Here is a tiny trained network, its code and every weight. The questions are about switching its units off for an input and a class, where a switched-off unit gives its printed mean instead of its output.

import numpy as np


def w(rows, s, z=0):
    codes = np.array(rows[::2]) - 128.0
    scale = np.full(codes.shape[1], s)
    scale[-1] = z or s
    return codes * scale


def norm(h):
    return h / np.sqrt((h * h).mean(-1, keepdims=True) + 1e-5)


def f(y):
    return np.maximum(y, 0)


def log_softmax(a):
    a = a - a.max(-1, keepdims=True)
    return a - np.log(np.exp(a).sum(-1, keepdims=True))


def net(x, mask):
    res = np.array(x, float).reshape(1, 6) / 4 @ E
    u = 0
    for l in range(4):
        y = f(norm(res) @ A[l][:, :-1].T + A[l][:, -1])
        res = res + np.where(mask[u : u + 7], y, B[l][:, -1]) @ B[l][:, :-1]
        u += 7
    return log_softmax(norm(res)[-1] @ U[:, :-1].T + U[:, -1])


A, B = {}, {}
E = w([
[124,129,144,131,146,136,139,115],'x0',
[91,127,250,98,79,160,73,122],'x1',
[162,111,157,31,196,103,121,204],'x2',
[110,149,139,117,81,145,206,172],'x3',
[2,183,64,53,146,74,110,112],'x4',
[158,206,164,176,125,20,166,124],'x5',
],0.0072)
A[0] = w([
[118,195,208,115,132,169,110,175,157],'L0N0',
[61,154,166,137,108,97,59,160,110],'L0N1',
[187,166,165,164,97,81,120,141,108],'L0N2',
[79,164,227,127,62,139,163,164,170],'L0N3',
[70,134,140,219,119,212,154,106,81],'L0N4',
[159,123,127,75,184,93,182,209,138],'L0N5',
[136,255,183,170,129,54,93,190,4],'L0N6',
],0.008,0.0035)
B[0] = w([
[214,99,85,126,247,144,77,138,225],'L0N0',
[157,143,125,105,133,124,189,65,204],'L0N1',
[81,24,106,115,167,97,186,139,202],'L0N2',
[178,166,2,147,169,68,116,85,255],'L0N3',
[127,125,94,117,88,157,50,203,198],'L0N4',
[178,161,108,141,166,77,41,213,240],'L0N5',
[43,8,143,215,243,215,173,165,207],'L0N6',
],0.0072,0.0055)
A[1] = w([
[102,155,200,144,179,50,244,128,157],'L1N0',
[58,149,77,255,91,134,147,128,71],'L1N1',
[208,68,194,159,79,171,162,161,26],'L1N2',
[34,170,106,149,113,122,125,75,59],'L1N3',
[129,197,176,173,131,27,153,114,99],'L1N4',
[102,127,140,203,62,127,117,81,5],'L1N5',
[168,44,197,150,137,144,132,110,156],'L1N6',
],0.0072,0.0027)
B[1] = w([
[93,117,96,116,62,182,159,142,232],'L1N0',
[156,201,204,120,145,146,104,192,254],'L1N1',
[110,121,188,68,64,138,210,78,204],'L1N2',
[117,138,165,105,87,104,126,166,194],'L1N3',
[71,85,106,138,112,137,121,90,178],'L1N4',
[132,161,191,176,238,111,1,186,166],'L1N5',
[98,96,65,119,66,42,134,139,229],'L1N6',
],0.01,0.0039)
A[2] = w([
[191,159,103,178,100,169,110,94,108],'L2N0',
[147,97,156,95,131,143,55,34,25],'L2N1',
[89,156,116,182,99,133,106,100,35],'L2N2',
[100,145,218,177,149,55,144,138,113],'L2N3',
[204,64,55,130,115,82,148,75,250],'L2N4',
[131,119,122,75,134,254,85,154,152],'L2N5',
[66,102,190,92,93,121,121,165,193],'L2N6',
],0.0087,0.0027)
B[2] = w([
[131,157,147,148,186,29,151,129,161],'L2N0',
[179,181,1,151,149,111,147,188,168],'L2N1',
[188,124,202,103,184,200,132,180,150],'L2N2',
[130,57,60,119,222,150,157,128,171],'L2N3',
[99,206,132,156,93,172,126,58,255],'L2N4',
[114,102,88,179,125,131,206,184,217],'L2N5',
[128,113,95,119,163,53,145,90,175],'L2N6',
],0.0096,0.0062)
A[3] = w([
[27,142,254,162,71,164,57,181,122],'L3N0',
[174,183,150,138,72,99,171,187,224],'L3N1',
[83,65,133,152,155,82,88,42,10],'L3N2',
[241,64,165,183,88,127,158,103,109],'L3N3',
[105,50,92,104,66,182,117,146,25],'L3N4',
[82,178,176,198,79,199,99,121,253],'L3N5',
[47,154,36,57,201,81,116,145,194],'L3N6',
],0.0075,0.0018)
B[3] = w([
[140,115,205,121,190,121,37,217,136],'L3N0',
[182,208,183,123,79,105,93,86,170],'L3N1',
[128,234,39,170,61,132,214,46,140],'L3N2',
[69,100,239,1,133,120,106,75,165],'L3N3',
[68,95,59,178,178,121,163,122,141],'L3N4',
[92,99,83,71,237,49,49,166,147],'L3N5',
[161,115,225,174,38,160,123,65,248],'L3N6',
],0.0074,0.011)
U = w([
[42,72,27,164,164,156,190,172,205],'0',
[159,144,185,103,211,83,11,227,34],'1',
[70,175,172,68,57,77,115,56,8],'2',
[188,255,52,169,124,146,125,105,21],'3',
[172,211,86,180,107,127,107,112,147],'4',
],0.0092,0.0012)

Each question gives the input, the list of numbers given to net, and the class t.
The units are the neurons (one row each of A and B). Each row of codes is followed by its name. A weight is (code - 128) times the scale printed after its matrix; where a second scale follows, it is the last column's (A, B and U).
mask holds one flag per neuron, layer by layer. A switched-off neuron (its flag False) gives its mean, the last column of its row in B, instead of its output. The means were averaged over made-up inputs and are rounded, as every weight is.
A unit's drop is (log p(t) with every unit on - log p(t) with that unit switched off) / (log p(t) with every unit on - log p(t) with every unit switched off).
The circuit of an input: a set's keep is (log p(t) with only the set's units on - log p(t) with every unit switched off) / (log p(t) with every unit on - log p(t) with every unit switched off). Starting from the 12 units with the biggest drops (on a tie, the unit counted first), units are removed one at a time, each time the one whose removal leaves the highest keep (on an exact tie, the one counted first), for as long as the keep stays at least 0.8.
circuit, biggest first: the units of the circuit, biggest drop first
unit that matters most: the unit with the biggest drop
top k neurons: the k neurons with the biggest drops, biggest first
k most important neurons of layer l: the k neurons of layer l with the biggest drops, biggest first
input [-4,2,2,5,-8,7], class 2: unit that matters most	L3N3
input [-6,1,1,3,-6,3], class 2: circuit, biggest first	(L3N3; L1N2)
input [-5,-7,-6,5,-5,7], class 0: 4 most important neurons of layer 0	(L0N2; L0N3; L0N0; L0N5)
input [1,-3,4,-5,-5,6], class 0: top 2 neurons	(L0N6; L0N3)
input [-6,5,-7,1,-7,-5], class 1: circuit, biggest first	(L1N5; L3N5)
input [-7,-5,2,-1,5,-3], class 2: top 2 neurons	(L3N6; L0N0)
input [1,-1,-5,-1,5,7], class 0: circuit, biggest first	(L2N3; L0N6)
input [-6,-6,2,-5,6,-1], class 2: circuit, biggest first	(L3N6; L0N3)
input [1,-1,-4,1,-6,-4], class 2: circuit, biggest first	(L1N2; L3N3)
input [-2,1,2,-8,-3,-8], class 0: 2 most important neurons of layer 3	(L3N4; L3N1)
input [3,-4,-5,0,-6,-1], class 2: circuit, biggest first	(L1N2; L0N3; L3N3)
input [-5,7,5,7,3,6], class 3: top 3 neurons	(L0N3; L0N0; L0N1)
input [-3,-4,6,2,-6,8], class 0: top 2 neurons	(L0N6; L0N2)
input [-5,1,-8,6,1,6], class 1: unit that matters most	L1N1
input [8,-4,-7,-2,0,6], class 1: top 2 neurons	(L1N1; L1N5)
input [0,-2,2,5,-8,-7], class 2: circuit, biggest first	(L1N2; L3N3)
input [-7,7,-1,-3,1,6], class 3: top 2 neurons	(L0N3; L3N2)
input [4,8,1,-2,-8,5], class 2: circuit, biggest first	(L3N3; L1N2)
input [7,8,2,-5,-6,5], class 3: 2 most important neurons of layer 3	(L3N2; L3N6)
input [2,2,1,3,3,6], class 0: circuit, biggest first	(L0N6)
input [0,-2,4,-5,8,5], class 2: top 2 neurons	(L3N6; L0N3)
input [-5,-8,-3,3,8,6], class 2: 2 most important neurons of layer 2	(L2N5; L2N1)
input [5,-1,0,-7,-5,-8], class 0: top 2 neurons	(L0N3; L3N6)
input [8,6,2,3,-3,-4], class 3: top 2 neurons	(L0N3; L0N6)
input [5,3,0,2,0,3], class 0: 2 most important neurons of layer 0	(L0N6; L0N2)
